Below is a small trained network, with its code and all its weights. Each question gives an input and a class and asks what happens when units are switched off, that is, made to give their printed mean instead of their output.

import numpy as np


def w(rows, s, z=0):
    codes = np.array(rows[::2]) - 128.0
    scale = np.full(codes.shape[1], s)
    scale[-1] = z or s
    return codes * scale


def f(y):
    return np.maximum(y, 0)


def log_softmax(a):
    a = a - a.max(-1, keepdims=True)
    return a - np.log(np.exp(a).sum(-1, keepdims=True))


def net(x, mask):
    res = np.array(x, float).reshape(1, 4) / 4 @ E
    y = f(res @ A[0][:, :-1].T + A[0][:, -1])
    res = res + np.where(mask, y, B[0][:, -1]) @ B[0][:, :-1]
    return log_softmax(res[-1] @ U[:, :-1].T + U[:, -1])


A, B = {}, {}
E = w([
[104,109,119,165,169,66,189,65,120],'x0',
[168,88,144,120,75,123,132,132,9],'x1',
[218,141,140,91,111,155,139,128,155],'x2',
[136,162,184,178,150,183,120,90,124],'x3',
],0.014)
A[0] = w([
[145,129,68,61,143,113,135,179,231,141],'n1',
[40,65,66,120,194,71,84,140,174,183],'n2',
[166,129,174,138,133,143,165,34,111,92],'n3',
[50,95,89,131,162,90,135,153,172,159],'n4',
[142,166,151,56,61,161,106,201,141,61],'n5',
[87,124,117,138,135,166,145,199,51,156],'n6',
[105,91,94,140,133,46,175,71,32,61],'n7',
[201,110,148,92,70,198,143,123,100,193],'n8',
[150,160,147,165,177,144,123,20,107,119],'n9',
[50,137,84,131,135,76,136,148,171,189],'n10',
[158,71,102,114,62,130,117,183,98,151],'n11',
[98,93,128,106,133,103,175,89,85,73],'n12',
[83,125,116,148,114,125,84,142,69,11],'n13',
[175,126,109,74,89,164,91,161,107,175],'n14',
[98,179,136,130,167,142,116,150,171,5],'n15',
[89,116,151,148,116,131,89,181,60,54],'n16',
[140,254,148,119,168,194,79,127,240,109],'n17',
[88,163,157,191,228,133,174,79,183,148],'n18',
[110,125,150,131,165,119,154,73,116,29],'n19',
[147,94,124,72,73,92,139,208,92,109],'n20',
],0.0096,0.0024)
B[0] = w([
[121,168,158,2,54,231,137,66,135,212],'n1',
[147,139,95,204,186,128,162,94,197,228],'n2',
[111,94,158,136,158,102,150,173,107,204],'n3',
[119,152,77,198,208,141,189,94,211,206],'n4',
[153,85,182,131,152,35,104,230,89,207],'n5',
[153,124,139,110,97,129,77,164,83,186],'n6',
[202,158,108,166,128,77,98,210,179,242],'n7',
[115,105,182,166,159,60,155,184,105,234],'n8',
[78,77,159,128,135,89,193,142,106,213],'n9',
[131,128,106,181,161,129,168,84,191,207],'n10',
[72,139,153,90,128,128,157,88,79,211],'n11',
[193,139,118,156,128,95,90,166,157,184],'n12',
[144,115,130,123,85,167,82,139,87,167],'n13',
[100,48,220,102,151,52,141,178,77,211],'n14',
[140,165,125,101,100,143,127,89,173,173],'n15',
[139,144,122,86,75,192,105,144,107,182],'n16',
[204,215,42,165,143,125,83,105,240,250],'n17',
[36,38,202,62,146,145,207,109,76,250],'n18',
[126,105,129,119,153,80,121,151,72,172],'n19',
[78,111,149,100,148,152,173,83,100,213],'n20',
],0.0088,0.012)
U = w([
[163,128,138,227,188,75,141,165,151,166],'0',
[92,177,85,191,74,242,84,85,92,4],'1',
[228,217,98,128,73,152,38,155,180,62],'2',
[99,176,105,118,154,187,164,2,205,160],'3',
[64,76,193,35,112,142,149,118,34,218],'4',
],0.0095,0.0014)

Each question gives the input, the list of numbers given to net, and the class t.
The units are the neurons (one row each of A and B). Each row of codes is followed by its name. A weight is (code - 128) times the scale printed after its matrix; where a second scale follows, it is the last column's (A, B and U).
mask holds one flag per neuron, in row order. A switched-off neuron (its flag False) gives its mean, the last column of its row in B, instead of its output. The means were averaged over made-up inputs and are rounded, as every weight is.
A unit's drop is (log p(t) with every unit on - log p(t) with that unit switched off) / (log p(t) with every unit on - log p(t) with every unit switched off).
The circuit of an input: a set's keep is (log p(t) with only the set's units on - log p(t) with every unit switched off) / (log p(t) with every unit on - log p(t) with every unit switched off). Starting from the 12 units with the biggest drops (on a tie, the unit counted first), units are removed one at a time, each time the one whose removal leaves the highest keep (on an exact tie, the one counted first), for as long as the keep stays at least 0.8.
units of the circuit, in order: the units of the circuit, biggest drop first
unit that matters most: the unit with the biggest drop
top k neurons: the k neurons with the biggest drops, biggest first
drop of u: that unit's drop, to one decimal
input [1,4,-6,-5], class 0: top 4 neurons	(n1, n17, n7, n2)
input [2,3,6,5], class 4: top 4 neurons	(n17, n7, n2, n4)
input [-3,-7,6,3], class 2: units of the circuit, in order	(n17)
input [-5,1,7,1], class 4: top 3 neurons	(n7, n14, n2)
input [4,6,0,-3], class 0: top 2 neurons	(n7, n18)
input [-7,3,7,2], class 4: top 2 neurons	(n14, n7)
input [-4,-4,4,-7], class 3: top 4 neurons	(n1, n17, n7, n18)
input [5,4,-5,7], class 4: top 3 neurons	(n18, n17, n2)
input [5,-1,0,-6], class 3: top 2 neurons	(n5, n8)
input [4,-2,4,1], class 4: top 3 neurons	(n2, n4, n18)
input [3,8,-3,0], class 2: top 2 neurons	(n7, n18)
input [-8,-6,-4,1], class 2: top 2 neurons	(n17, n5)
input [1,6,-6,-4], class 2: drop of n7	0.4
input [7,1,7,6], class 4: unit that matters most	n18
input [1,6,-7,0], class 2: drop of n7	0.2
input [-6,-3,1,5], class 2: drop of n17	0.1
input [-4,-2,4,1], class 2: drop of n17	0.2
